Below are the code and all the weights of a small trained network. Each question names an input and a class and asks about switching units off, where a switched-off unit gives its printed mean instead of its output.

import numpy as np


def w(rows, s, z=0):
    codes = np.array(rows[::2]) - 128.0
    scale = np.full(codes.shape[1], s)
    scale[-1] = z or s
    return codes * scale


def f(y):
    return y / 2 * (1 + np.tanh(0.7978845608 * (y + 0.044715 * y**3)))


def log_softmax(a):
    a = a - a.max(-1, keepdims=True)
    return a - np.log(np.exp(a).sum(-1, keepdims=True))


def net(x, mask):
    res = np.array(x, float).reshape(1, 4) / 4 @ E
    y = f(res @ A[0][:, :-1].T + A[0][:, -1])
    res = res + np.where(mask, y, B[0][:, -1]) @ B[0][:, :-1]
    return log_softmax(res[-1] @ U[:, :-1].T + U[:, -1])


A, B = {}, {}
E = w([
[205,49,222],'x0',
[133,136,129],'x1',
[244,255,150],'x2',
[201,64,44],'x3',
],0.0094)
A[0] = w([
[88,100,200,225],'n1',
[173,119,97,112],'n2',
[142,119,251,124],'n3',
[138,44,71,174],'n4',
[113,178,148,200],'n5',
[186,107,55,230],'n6',
[193,61,131,231],'n7',
[80,81,143,227],'n8',
[109,144,75,217],'n9',
[67,93,118,253],'n10',
],0.017,0.0054)
B[0] = w([
[130,113,177,218],'n1',
[140,64,54,170],'n2',
[247,116,121,227],'n3',
[92,97,70,254],'n4',
[107,197,145,182],'n5',
[169,136,59,242],'n6',
[174,74,90,254],'n7',
[74,64,164,228],'n8',
[61,174,89,198],'n9',
[50,121,166,241],'n10',
],0.011,0.012)
U = w([
[74,163,220,239],'0',
[169,62,254,22],'1',
[145,249,178,255],'2',
[232,163,191,145],'3',
[98,113,64,7],'4',
[152,51,114,183],'5',
[174,180,57,120],'6',
[208,105,100,49],'7',
],0.0095,0.0019)

Each question gives the input, the list of numbers given to net, and the class t.
The units are the neurons (one row each of A and B). Each row of codes is followed by its name. A weight is (code - 128) times the scale printed after its matrix; where a second scale follows, it is the last column's (A, B and U).
mask holds one flag per neuron, in row order. A switched-off neuron (its flag False) gives its mean, the last column of its row in B, instead of its output. The means were averaged over made-up inputs and are rounded, as every weight is.
A unit's drop is (log p(t) with every unit on - log p(t) with that unit switched off) / (log p(t) with every unit on - log p(t) with every unit switched off).
The circuit of an input: a set's keep is (log p(t) with only the set's units on - log p(t) with every unit switched off) / (log p(t) with every unit on - log p(t) with every unit switched off). Starting from all 10 units, units are removed one at a time, each time the one whose removal leaves the highest keep (on an exact tie, the one counted first), for as long as the keep stays at least 0.8.
circuit, biggest first: the units of the circuit, biggest drop first
top k neurons: the k neurons with the biggest drops, biggest first
drop of u: that unit's drop, to one decimal
input [-1,-6,-7,8], class 4: circuit, biggest first	[n4, n3]
input [3,6,0,-2], class 1: circuit, biggest first	[n6, n4]
input [0,-6,-6,-7], class 0: circuit, biggest first	[n10]
input [-4,-8,3,8], class 6: circuit, biggest first	[n6, n8]
input [-1,-6,4,2], class 6: circuit, biggest first	[n8, n1]
input [4,1,-7,0], class 1: circuit, biggest first	[n1, n6]
input [-1,-3,-1,-7], class 0: top 2 neurons	[n7, n5]
input [3,8,-1,-2], class 1: circuit, biggest first	[n6, n4]
input [2,5,-8,-1], class 1: circuit, biggest first	[n1, n6]
input [0,-1,6,-5], class 2: top 2 neurons	[n5, n7]
input [2,-3,-2,-8], class 1: circuit, biggest first	[n3, n1]
input [2,7,6,-5], class 3: top 3 neurons	[n3, n9, n10]
input [8,-4,1,-5], class 3: top 2 neurons	[n3, n10]
input [4,8,3,-8], class 3: circuit, biggest first	[n3]
input [2,-5,2,0], class 3: top 2 neurons	[n4, n8]
input [2,-3,3,-6], class 3: drop of n4	0.0
input [-5,-2,0,-7], class 0: drop of n6	0.2
input [7,-6,4,-4], class 3: drop of n3	0.3
